Here is a tiny trained network, its code and every weight. The questions are about switching its units off for an input and a target symbol, where a switched-off unit gives its printed mean instead of its output.

import numpy as np


def w(rows, s, z=0):
    codes = np.array(rows[::2]) - 128.0
    scale = np.full(codes.shape[1], s)
    scale[-1] = z or s
    return codes * scale


def norm(h):
    return h / np.sqrt((h * h).mean(-1, keepdims=True) + 1e-5)


def softmax(a):
    e = np.exp(a - a.max(-1, keepdims=True))
    return e / e.sum(-1, keepdims=True)


def log_softmax(a):
    a = a - a.max(-1, keepdims=True)
    return a - np.log(np.exp(a).sum(-1, keepdims=True))


def net(x, mask):
    ids = ['ΓΔΞΦΨαβζηθλμπστω'.index(c) for c in x.split()]
    T = len(ids)
    res = E[ids] + P[:T]
    u = 0
    for l in range(3):
        r = norm(res)
        for j in range(2):
            rows = slice(2 * j, 2 * j + 2)
            q, k, v = (r @ M[l][rows].T for M in (Q, K, V))
            z = softmax(np.where(np.tri(T) > 0, q @ k.T / 2**0.5, -1e9)) @ v
            o = O[l][rows]
            res = res + np.where(mask[u + j], z, o[:, -1]) @ o[:, :-1]
        u += 2
    return log_softmax(norm(res)[-1] @ U[:, :-1].T + U[:, -1])


Q, K, V, O = {}, {}, {}, {}
E = w([
[147,171,53,125,152],'Γ',
[161,70,146,172,108],'Δ',
[154,112,122,159,118],'Ξ',
[152,87,136,168,120],'Φ',
[146,65,142,183,103],'Ψ',
[174,181,211,83,128],'α',
[2,121,153,162,88],'β',
[172,82,144,178,95],'ζ',
[144,63,147,195,100],'η',
[112,30,177,69,160],'θ',
[100,254,135,119,63],'λ',
[150,66,146,180,111],'μ',
[146,67,150,177,109],'π',
[151,83,133,175,116],'σ',
[60,161,239,191,145],'τ',
[79,133,127,41,55],'ω',
],0.0037)
P = w([
[158,22,229,207,4],'0',
[164,76,157,168,42],'1',
[168,90,149,159,63],'2',
[157,104,140,154,83],'3',
[149,115,134,143,97],'4',
[144,124,128,138,111],'5',
[140,127,123,124,120],'6',
[130,135,117,128,131],'7',
[128,148,113,114,132],'8',
[125,148,109,111,148],'9',
[114,147,106,107,158],'10',
[110,153,105,97,168],'11',
[93,149,103,91,172],'12',
[119,150,102,102,164],'13',
],0.0025)
Q[0] = w([
[137,175,145,50,7],'L0H0',
[61,143,255,24,119],'L0H0',
[165,70,96,173,201],'L0H1',
[110,138,131,119,106],'L0H1',
],0.004)
K[0] = w([
[110,183,196,67,33],'L0H0',
[223,155,146,129,2],'L0H0',
[138,78,177,169,63],'L0H1',
[132,145,118,126,150],'L0H1',
],0.0038)
V[0] = w([
[102,60,44,192,187],'L0H0',
[117,188,172,66,84],'L0H0',
[120,101,189,165,94],'L0H1',
[151,29,249,204,55],'L0H1',
],0.0019)
O[0] = w([
[216,129,166,201,42,144],'L0H0',
[97,116,130,89,190,92],'L0H0',
[182,118,112,152,74,169],'L0H1',
[230,135,94,188,6,252],'L0H1',
],0.0021,0.0024)
Q[1] = w([
[61,186,136,63,208],'L1H0',
[252,43,104,254,7],'L1H0',
[96,101,153,125,123],'L1H1',
[180,191,67,106,143],'L1H1',
],0.008)
K[1] = w([
[172,93,136,178,45],'L1H0',
[48,166,121,66,255],'L1H0',
[173,116,139,168,98],'L1H1',
[75,147,130,75,192],'L1H1',
],0.0073)
V[1] = w([
[191,251,218,40,137],'L1H0',
[89,229,10,186,75],'L1H0',
[125,72,157,179,74],'L1H1',
[136,191,124,107,189],'L1H1',
],0.0026)
O[1] = w([
[188,254,223,39,149,108],'L1H0',
[131,207,23,204,46,251],'L1H0',
[133,178,164,48,100,230],'L1H1',
[129,60,84,191,141,36],'L1H1',
],0.0026,0.0017)
Q[2] = w([
[135,142,166,68,174],'L2H0',
[130,223,98,153,42],'L2H0',
[16,138,115,53,254],'L2H1',
[208,117,136,191,26],'L2H1',
],0.0087)
K[2] = w([
[132,145,167,56,128],'L2H0',
[182,244,57,169,64],'L2H0',
[217,94,154,177,1],'L2H1',
[38,173,100,88,229],'L2H1',
],0.0066)
V[2] = w([
[125,46,37,150,145],'L2H0',
[104,190,47,25,160],'L2H0',
[255,99,94,158,163],'L2H1',
[121,163,207,228,160],'L2H1',
],0.0039)
O[2] = w([
[101,72,202,145,122,143],'L2H0',
[214,106,122,186,35,46],'L2H0',
[252,85,134,164,112,252],'L2H1',
[110,178,194,222,157,77],'L2H1',
],0.0041,0.0019)
U = w([
[191,84,5,224,147,169],'Γ',
[117,110,144,139,155,50],'Δ',
[116,127,213,109,32,254],'Ξ',
[111,106,148,146,149,66],'Φ',
[106,121,137,133,147,55],'Ψ',
[212,220,210,58,173,92],'α',
[8,134,115,166,120,109],'β',
[152,161,110,101,117,183],'ζ',
[109,121,127,142,154,51],'η',
[126,17,140,67,224,114],'θ',
[118,243,68,138,126,130],'λ',
[112,114,139,139,149,59],'μ',
[111,119,140,138,155,56],'π',
[108,108,147,145,150,58],'σ',
[69,189,184,222,203,111],'τ',
[51,116,80,1,61,72],'ω',
],0.0073,0.0085)

Each question gives the input, a string of symbols that net reads in full, and the target symbol t.
The units are the heads (2 rows each of Q, K, V and O). Each row of codes is followed by its name. A weight is (code - 128) times the scale printed after its matrix; where a second scale follows, it is the last column's (O and U).
mask holds one flag per head, layer by layer. A switched-off head (its flag False) gives its mean, the last column of its rows in O, instead of its output. The means were averaged over made-up inputs and are rounded, as every weight is.
A unit's drop is (log p(t) with every unit on - log p(t) with that unit switched off) / (log p(t) with every unit on - log p(t) with every unit switched off).
The circuit of an input: a set's keep is (log p(t) with only the set's units on - log p(t) with every unit switched off) / (log p(t) with every unit on - log p(t) with every unit switched off). Starting from all 6 units, units are removed one at a time, each time the one whose removal leaves the highest keep (on an exact tie, the one counted first), for as long as the keep stays at least 0.8.
circuit, biggest first: the units of the circuit, biggest drop first
most important unit: the unit with the biggest drop
which heads matter: for each layer, one digit per head in row order, 1 if its drop is at least 0.15 and else 0, layers parted by /
drop when u is switched off: that unit's drop, to one decimal
input Γ Γ Ξ β α θ Φ α α Γ Ξ Ξ ω μ, target ω: circuit, biggest first : (L2H1 L0H1)
input σ Φ Ξ α Ξ Φ α Φ η, target α: circuit, biggest first : (L1H0)
input Φ Γ ω ω Ψ Φ, target ω: circuit, biggest first : (L2H1 L0H0)
input Γ Φ Γ Γ Γ α σ, target α: which heads matter : 11 / 10 / 00
input σ ω ω Ξ, target ω: circuit, biggest first : (L2H1 L2H0)
input α π Ψ ζ Γ α Δ Δ, target α: circuit, biggest first : (L1H0 L0H0)
input Ξ σ α Γ Γ Γ Ξ λ Ξ Ξ, target λ: circuit, biggest first : (L2H1 L0H1)
input Γ Γ Γ Γ α Ξ ζ, target α: circuit, biggest first : (L1H0 L0H0)
input Ξ σ Ξ μ Ξ Γ ω ζ π, target ω: circuit, biggest first : (L2H1 L0H1 L2H0)
input ω Ξ θ η θ Ξ Ξ, target θ: which heads matter : 00 / 10 / 10
input Γ Γ ω Ξ η Φ Ψ Γ τ ω ζ, target ω: circuit, biggest first : (L2H1 L0H1 L0H0)
input α ω ω ω σ, target ω: which heads matter : 00 / 00 / 01
input Γ ω α α Γ Ξ ω Ξ Φ Δ, target ω: circuit, biggest first : (L2H1 L0H0)
input Δ Γ Γ Ξ α η μ ζ α π, target α: circuit, biggest first : (L1H0)
input θ π α ω Ψ μ, target ω: circuit, biggest first : (L2H1 L2H0)
input Γ α η Ξ ω Δ ζ, target ω: which heads matter : 00 / 00 / 11
input α Γ τ Γ α Ξ, target α: circuit, biggest first : (L1H0 L0H0)
input Δ Γ Ξ Γ Γ η α Φ Ξ Ψ, target α: which heads matter : 00 / 10 / 00
input Φ Γ λ Γ Γ β Γ α Ξ Φ, target α: circuit, biggest first : (L1H0 L0H0)
input ω λ Ξ ω Γ π σ Δ Φ ω π, target ω: which heads matter : 00 / 00 / 01
input Γ Γ β ω Γ Φ Γ Γ α Γ α Γ σ, target Ξ: most important unit : L2H0
input Γ θ α Γ α Ξ Ξ Δ Ψ σ, target α: which heads matter : 00 / 10 / 00
input Ξ η α σ Ξ ω Ξ Γ Γ θ π σ, target θ: drop when L0H1 is switched off : 0.0
input Γ Ξ Ξ Ξ α Γ ω ζ Ξ Γ ω α Φ ζ, target α: drop when L1H0 is switched off : 1.6
input Γ Γ α Γ θ Ξ Δ Ξ, target θ: drop when L2H0 is switched off : 0.2
input π ζ θ θ Γ α Γ σ α π, target α: drop when L1H0 is switched off : 0.9
input Γ Ξ τ α Γ Γ α Γ α Φ, target α: most important unit : L1H0
